[[0.076, 0.049, 0.099, 0.039, 0.023, 0.074, -0.021, -0.025, 0.019, 0.029, 0.008, -0.137, 0.205, -0.026, -0.071], [-0.020, 0.158, 0.088, -0.016, 0.128, -0.047, 0.174, 0.112, 0.146, 0.150, 0.101, -0.016, 0.001, 0.057, 0.215], [0.014, 0.040, -0.034, 0.129, 0.015, 0.004, -0.021, 0.004, 0.011, -0.037, 0.027, 0.044, 0.147, -0.067, -0.037], [0.055, 0.166, 0.143, -0.039, 0.120, -0.057, 0.229, 0.025, 0.106, 0.161, 0.064, -0.036, -0.028, 0.120, 0.198], [-0.007, 0.024, -0.045, 0.117, 0.015, 0.004, -0.035, 0.018, 0.011, -0.037, 0.036, 0.044, 0.147, -0.078, -0.054], [0.117, 0.024, 0.166, -0.083, 0.015, 0.154, 0.062, -0.061, -0.013, 0.106, -0.066, -0.197, 0.118, 0.099, -0.105], [0.097, 0.049, 0.055, 0.039, 0.080, 0.114, 0.146, 0.054, 0.090, 0.040, -0.038, 0.265, -0.086, 0.078, 0.080]]
The entry just left of the centre entry is 0.229
Read off the entry just left of the largest entry.
Answer: -0.038
The entry at the centre is 0.025
The entry just left of 0.215 is 0.057
Read off the entry just right of 0.062.
Answer: -0.061
The entry just right of 0.014: 0.040
The entry just left of 0.129 -> -0.034
Read off the entry just left of -0.036.
Answer: 0.064
The entry just left of 0.023: 0.039
Read off the smallest entry.
Answer: -0.197
Read off the entry just right of the centre entry.
Answer: 0.106
Read off the entry just right of -0.026.
Answer: -0.071
The entry just right of the largest entry -> -0.086

Questions about the grid below. Rows and columns are numbered from 0.
1) Find the entry at row 1, column 2.
2) Find the entry in row 2 and column 0.
3) Find the entry in the bottom-left corner.
4) Find the entry in the top-left corner.
5) Find the top-right entry.
6) Find the entry in row 1 and column 0.
7) Find the entry directly above the smallest entry.
8) Find the entry just left of 81.
[[ 99  89  86  90  90  88  98 146  98  90 127  97]
 [112 152 156 109 150 153 112 118 111 158 124 111]
 [ 92 112 111  81 113 112  92 190  90 109  86  89]
 [177 128 129 193 127 128 178 151 179 129  51 179]]
1) 156
2) 92
3) 177
4) 99
5) 97
6) 112
7) 86
8) 111

Read these off the grid that follows.
1) Report the 2nd entry in reading order.
2) Report the first entry in the row that holds the largest entry.
3) Report the 2nd smallest entry.
4) Report the first entry on the main diagonal.
5) Report the third entry on the diagonal from the top-right corner.
6) Report the second entry on the diagonal from the top-right corner.
7) Report the entry directly above the largest entry.
8) Report the entry in the top-right corner.
[[139 134 138 135 140 139 138 138 139]
 [218 224 220 222 231 227 223 246 220]
 [228 209 223 217 220 222 222 205 225]
 [210 216 204 223 200 212 205 209 206]
 [235 201 227 215 225 229 225 203 231]
 [ 30 211  45 172  72  92  65 238  37]
 [238 208 235 214 228 225 231 197 236]]
1) 134
2) 218
3) 37
4) 139
5) 222
6) 246
7) 138
8) 139

Questions about the table below. Indices start at 0.
1) Read off the entry in row 1 and column 0.
2) Read off the bottom entry of the column that holds the smallest entry.
3) Read off the bottom entry of the column that holds the largest entry.
4) Read off the entry in row 2 and column 0.
5) Read off the top-left entry.
6) Read off the entry directly above 125.881.
7) Read off the entry directly above -156.067.
8) Read off the entry just right of 168.788.
[[120.836, 157.473, 124.339, 106.943, 136.138, 157.614, 131.960, 164.315],
 [119.242, 74.647, 125.881, 110.151, 132.507, 129.065, 126.342, 79.969],
 [129.705, -156.067, 135.146, 118.880, 152.513, 110.232, 168.788, -138.197]]
1) 119.242
2) -156.067
3) 168.788
4) 129.705
5) 120.836
6) 124.339
7) 74.647
8) -138.197

Read these off the grid that follows. Rows and columns are numbered from 0.
1) Report the entry in row 0 and column 2.
2) Report the entry directly below the largest entry.
3) Report the top entry of the column that holds the largest entry.
4) Report the entry directly below -1.24.
5) Report the entry in the bottom-left corner.
6) Report the entry in the bottom-right corner.
7) Report the entry just right of the smallest entry.
8) Report the entry in row 0 and column 0.
[[ 0.15  0.03  0.32 -1.23  1.56  2.27  1.62 -6.88  0.24  0.84]
 [ 1.93  0.12 -0.13 -0.69  0.63 -1.96  2.84  1.39  0.42 -0.19]
 [ 0.12  1.03 -0.02 -0.53 -1.52 -1.24 -0.51  1.11  0.75  2.13]
 [ 0.06 -2.71  0.10 -0.66  0.39 -0.48 -1.28  1.15 -0.03 -0.24]
 [-0.50  1.83  1.04  0.22 -1.15  0.17  0.95 -1.08 -2.36 -0.85]
 [-0.20 -2.23  0.92  0.19  0.11  0.68  0.06  4.77 -0.54  0.23]
 [ 0.23 -0.86  0.26 -1.01 -0.07  0.35  0.42 -4.88 -0.54 -1.33]
 [ 1.90  0.25  0.45  0.54 -0.65  0.43  2.01  2.91 -0.07  1.47]
 [-0.01  0.33  0.38 -0.02 -1.80  0.40  0.28  2.27  1.53 -0.22]
 [-0.82  0.18 -0.28 -0.57 -0.05 -1.71 -1.77 -4.31 -0.88  1.11]
 [-0.36  0.13  0.51 -0.26  1.27  1.29  0.01  0.07 -1.19 -1.40]]
1) 0.32
2) -4.88
3) -6.88
4) -0.48
5) -0.36
6) -1.40
7) 0.24
8) 0.15
